Here is a tiny trained network, its code and every weight. The questions are about switching its units off for an input and a class, where a switched-off unit gives its printed mean instead of its output.

import numpy as np


def w(rows, s, z=0):
    codes = np.array(rows[::2]) - 128.0
    scale = np.full(codes.shape[1], s)
    scale[-1] = z or s
    return codes * scale


def f(y):
    return np.maximum(y, 0)


def log_softmax(a):
    a = a - a.max(-1, keepdims=True)
    return a - np.log(np.exp(a).sum(-1, keepdims=True))


def net(x, mask):
    res = np.array(x, float).reshape(1, 5) / 4 @ E
    y = f(res @ A[0][:, :-1].T + A[0][:, -1])
    res = res + np.where(mask, y, B[0][:, -1]) @ B[0][:, :-1]
    return log_softmax(res[-1] @ U[:, :-1].T + U[:, -1])


A, B = {}, {}
E = w([
[148,110,138,190,123,214,164,134,219],'x0',
[183,86,124,202,89,45,68,191,165],'x1',
[74,10,151,106,98,154,148,191,98],'x2',
[87,152,43,166,61,86,194,127,137],'x3',
[102,118,131,84,205,60,157,152,196],'x4',
],0.012)
A[0] = w([
[104,128,60,133,85,111,193,115,130,60],'neuron 0',
[131,125,122,109,175,149,165,122,104,66],'neuron 1',
[178,175,122,151,112,100,124,74,144,72],'neuron 2',
[77,162,138,91,138,177,165,87,144,60],'neuron 3',
[98,70,141,136,118,138,147,128,122,65],'neuron 4',
[95,136,126,104,186,143,170,115,138,109],'neuron 5',
[117,125,140,154,100,149,104,106,90,57],'neuron 6',
[150,108,137,167,115,225,204,113,250,56],'neuron 7',
[95,67,127,94,94,149,128,190,91,110],'neuron 8',
[127,117,117,104,152,120,161,104,94,90],'neuron 9',
[165,118,167,136,163,176,115,142,156,104],'neuron 10',
[60,157,103,155,68,78,194,134,122,89],'neuron 11',
[51,148,149,95,163,100,107,138,187,141],'neuron 12',
[104,153,69,139,98,110,181,159,121,82],'neuron 13',
[130,124,116,82,122,26,107,109,21,73],'neuron 14',
[99,148,102,142,95,110,168,139,128,57],'neuron 15',
[99,63,124,122,112,145,162,180,93,51],'neuron 16',
[99,146,127,61,115,92,99,122,74,89],'neuron 17',
[179,103,116,195,105,52,54,213,133,77],'neuron 18',
[153,126,112,77,162,107,148,161,165,80],'neuron 19',
[98,84,120,114,112,158,127,141,106,38],'neuron 20',
[180,139,94,119,69,188,84,114,64,117],'neuron 21',
[165,163,100,98,171,106,161,180,123,97],'neuron 22',
[193,115,181,57,153,192,61,132,119,69],'neuron 23',
[116,134,110,93,107,178,150,84,104,97],'neuron 24',
[166,105,134,137,102,137,132,97,101,93],'neuron 25',
[94,113,119,104,215,76,147,191,181,86],'neuron 26',
[45,80,164,154,132,147,111,157,107,123],'neuron 27',
[195,109,111,138,90,97,81,187,154,53],'neuron 28',
[154,167,147,150,71,155,113,136,55,61],'neuron 29',
[170,161,102,106,158,126,118,102,147,63],'neuron 30',
[117,159,149,129,148,198,187,108,103,103],'neuron 31',
[119,133,217,125,179,136,60,135,123,94],'neuron 32',
[71,70,151,82,74,107,145,159,100,80],'neuron 33',
[147,113,205,101,188,114,56,139,81,100],'neuron 34',
[82,130,151,106,146,73,140,124,198,47],'neuron 35',
[127,153,137,179,72,185,85,129,51,82],'neuron 36',
[79,178,154,101,118,164,146,115,114,70],'neuron 37',
[128,106,154,129,120,118,150,141,119,84],'neuron 38',
[171,166,97,88,124,100,106,80,134,137],'neuron 39',
[161,128,127,159,81,171,89,124,88,76],'neuron 40',
[184,201,96,158,174,111,93,63,120,101],'neuron 41',
[163,95,127,151,97,179,138,143,216,35],'neuron 42',
[156,180,113,144,129,101,133,102,143,69],'neuron 43',
[74,145,125,64,147,160,197,76,51,121],'neuron 44',
[153,193,134,120,103,130,88,68,163,52],'neuron 45',
[110,112,154,111,108,122,147,152,128,254],'neuron 46',
],0.013,0.0094)
B[0] = w([
[189,63,92,94,41,100,139,36,169,180],'neuron 0',
[118,114,157,142,98,70,102,142,161,149],'neuron 1',
[178,112,175,126,187,148,160,127,102,182],'neuron 2',
[155,98,192,168,136,67,81,145,154,177],'neuron 3',
[167,151,155,114,171,123,152,112,92,154],'neuron 4',
[91,121,194,154,70,96,101,165,151,172],'neuron 5',
[114,175,140,54,97,142,161,200,147,149],'neuron 6',
[120,174,13,90,220,150,3,173,1,230],'neuron 7',
[176,150,166,132,249,124,204,78,85,191],'neuron 8',
[134,98,139,130,140,129,91,187,163,152],'neuron 9',
[164,63,62,113,85,141,123,92,116,173],'neuron 10',
[196,57,80,109,31,164,122,20,153,198],'neuron 11',
[90,194,115,136,68,176,168,185,150,185],'neuron 12',
[210,28,106,101,58,172,118,72,184,177],'neuron 13',
[111,135,7,79,203,166,12,195,62,219],'neuron 14',
[147,98,125,101,89,149,117,80,141,157],'neuron 15',
[181,130,185,74,201,106,172,80,69,173],'neuron 16',
[135,177,56,139,161,165,44,165,58,185],'neuron 17',
[84,98,211,231,102,11,57,173,144,251],'neuron 18',
[97,199,136,83,81,165,155,159,151,161],'neuron 19',
[185,144,160,83,151,119,158,127,124,150],'neuron 20',
[79,183,120,103,107,169,174,187,196,198],'neuron 21',
[108,140,112,113,132,148,160,144,135,157],'neuron 22',
[188,37,98,120,50,156,125,43,163,188],'neuron 23',
[119,95,161,212,91,60,117,157,212,171],'neuron 24',
[106,147,136,111,118,162,132,160,157,149],'neuron 25',
[94,243,129,76,77,172,197,193,190,203],'neuron 26',
[185,119,132,148,197,122,184,99,94,178],'neuron 27',
[115,98,214,189,104,60,66,154,140,197],'neuron 28',
[89,184,132,69,112,162,156,175,157,176],'neuron 29',
[152,113,175,95,181,118,173,117,107,159],'neuron 30',
[95,112,167,162,114,63,77,184,120,180],'neuron 31',
[174,61,84,113,40,142,148,52,173,183],'neuron 32',
[155,139,152,117,196,121,176,100,81,185],'neuron 33',
[168,81,91,135,57,175,119,76,134,197],'neuron 34',
[106,173,133,44,103,154,166,201,202,168],'neuron 35',
[50,189,109,54,91,139,180,177,197,195],'neuron 36',
[136,106,164,159,102,73,95,152,117,164],'neuron 37',
[147,142,142,117,154,120,135,130,142,138],'neuron 38',
[144,138,141,176,177,143,174,124,73,186],'neuron 39',
[77,191,144,73,101,156,158,170,187,177],'neuron 40',
[174,96,175,160,213,153,203,96,53,213],'neuron 41',
[121,135,105,98,158,123,84,160,88,188],'neuron 42',
[174,107,174,77,189,100,172,73,99,170],'neuron 43',
[113,125,184,226,110,63,61,164,142,223],'neuron 44',
[175,124,166,92,195,131,183,113,74,174],'neuron 45',
[122,141,118,233,147,143,176,132,78,196],'neuron 46',
],0.0076,0.018)
U = w([
[115,107,220,171,108,56,64,162,132,108],'0',
[169,120,182,109,227,136,222,90,80,111],'1',
[124,135,2,92,181,159,12,160,66,117],'2',
[173,69,77,105,34,161,131,38,140,116],'3',
[83,191,141,74,87,163,201,192,167,126],'4',
[103,132,93,247,130,182,178,118,94,252],'5',
[20,116,130,126,160,124,120,58,144,114],'6',
],0.0092,0.021)

Each question gives the input, the list of numbers given to net, and the class t.
The units are the neurons (one row each of A and B). Each row of codes is followed by its name. A weight is (code - 128) times the scale printed after its matrix; where a second scale follows, it is the last column's (A, B and U).
mask holds one flag per neuron, in row order. A switched-off neuron (its flag False) gives its mean, the last column of its row in B, instead of its output. The means were averaged over made-up inputs and are rounded, as every weight is.
A unit's drop is (log p(t) with every unit on - log p(t) with that unit switched off) / (log p(t) with every unit on - log p(t) with every unit switched off).
The circuit of an input: a set's keep is (log p(t) with only the set's units on - log p(t) with every unit switched off) / (log p(t) with every unit on - log p(t) with every unit switched off). Starting from the 12 units with the biggest drops (on a tie, the unit counted first), units are removed one at a time, each time the one whose removal leaves the highest keep (on an exact tie, the one counted first), for as long as the keep stays at least 0.8.
circuit, biggest first: the units of the circuit, biggest drop first
most important unit: the unit with the biggest drop
k most important neurons: the k neurons with the biggest drops, biggest first
drop when u is switched off: that unit's drop, to one decimal
input [-6,-5,5,8,7], class 3: 4 most important neurons : neuron 11; neuron 0; neuron 13; neuron 7
input [5,-7,-7,0,-5], class 0: most important unit : neuron 31
input [0,1,2,1,2], class 5: 4 most important neurons : neuron 36; neuron 41; neuron 43; neuron 45
input [2,-4,4,1,5], class 4: 3 most important neurons : neuron 18; neuron 26; neuron 12
input [5,2,7,7,-3], class 1: circuit, biggest first : neuron 8; neuron 16
input [2,-7,5,-2,7], class 0: 2 most important neurons : neuron 44; neuron 3
input [-3,4,1,-5,-1], class 3: circuit, biggest first : neuron 34; neuron 32
input [8,1,7,-8,-2], class 2: 2 most important neurons : neuron 7; neuron 42
input [3,7,8,0,7], class 1: 2 most important neurons : neuron 8; neuron 16
input [8,-6,8,-7,-8], class 1: 2 most important neurons : neuron 8; neuron 27
input [8,-7,-6,-3,7], class 2: 4 most important neurons : neuron 7; neuron 18; neuron 28; neuron 10
input [-8,7,3,1,-6], class 2: 2 most important neurons : neuron 14; neuron 17
input [-3,-6,-5,7,1], class 3: 4 most important neurons : neuron 11; neuron 18; neuron 0; neuron 13
input [-8,4,-1,-8,-5], class 2: circuit, biggest first : neuron 14
input [5,0,-5,1,-3], class 1: 2 most important neurons : neuron 14; neuron 41
input [4,3,3,-3,0], class 2: circuit, biggest first : neuron 7; neuron 44
input [-5,6,-2,8,5], class 3: drop when neuron 11 is switched off : 0.6
input [-8,5,3,4,5], class 2: drop when neuron 14 is switched off : 2.1
input [6,0,-7,1,-6], class 1: drop when neuron 41 is switched off : 0.2
input [-2,6,7,5,8], class 4: most important unit : neuron 26
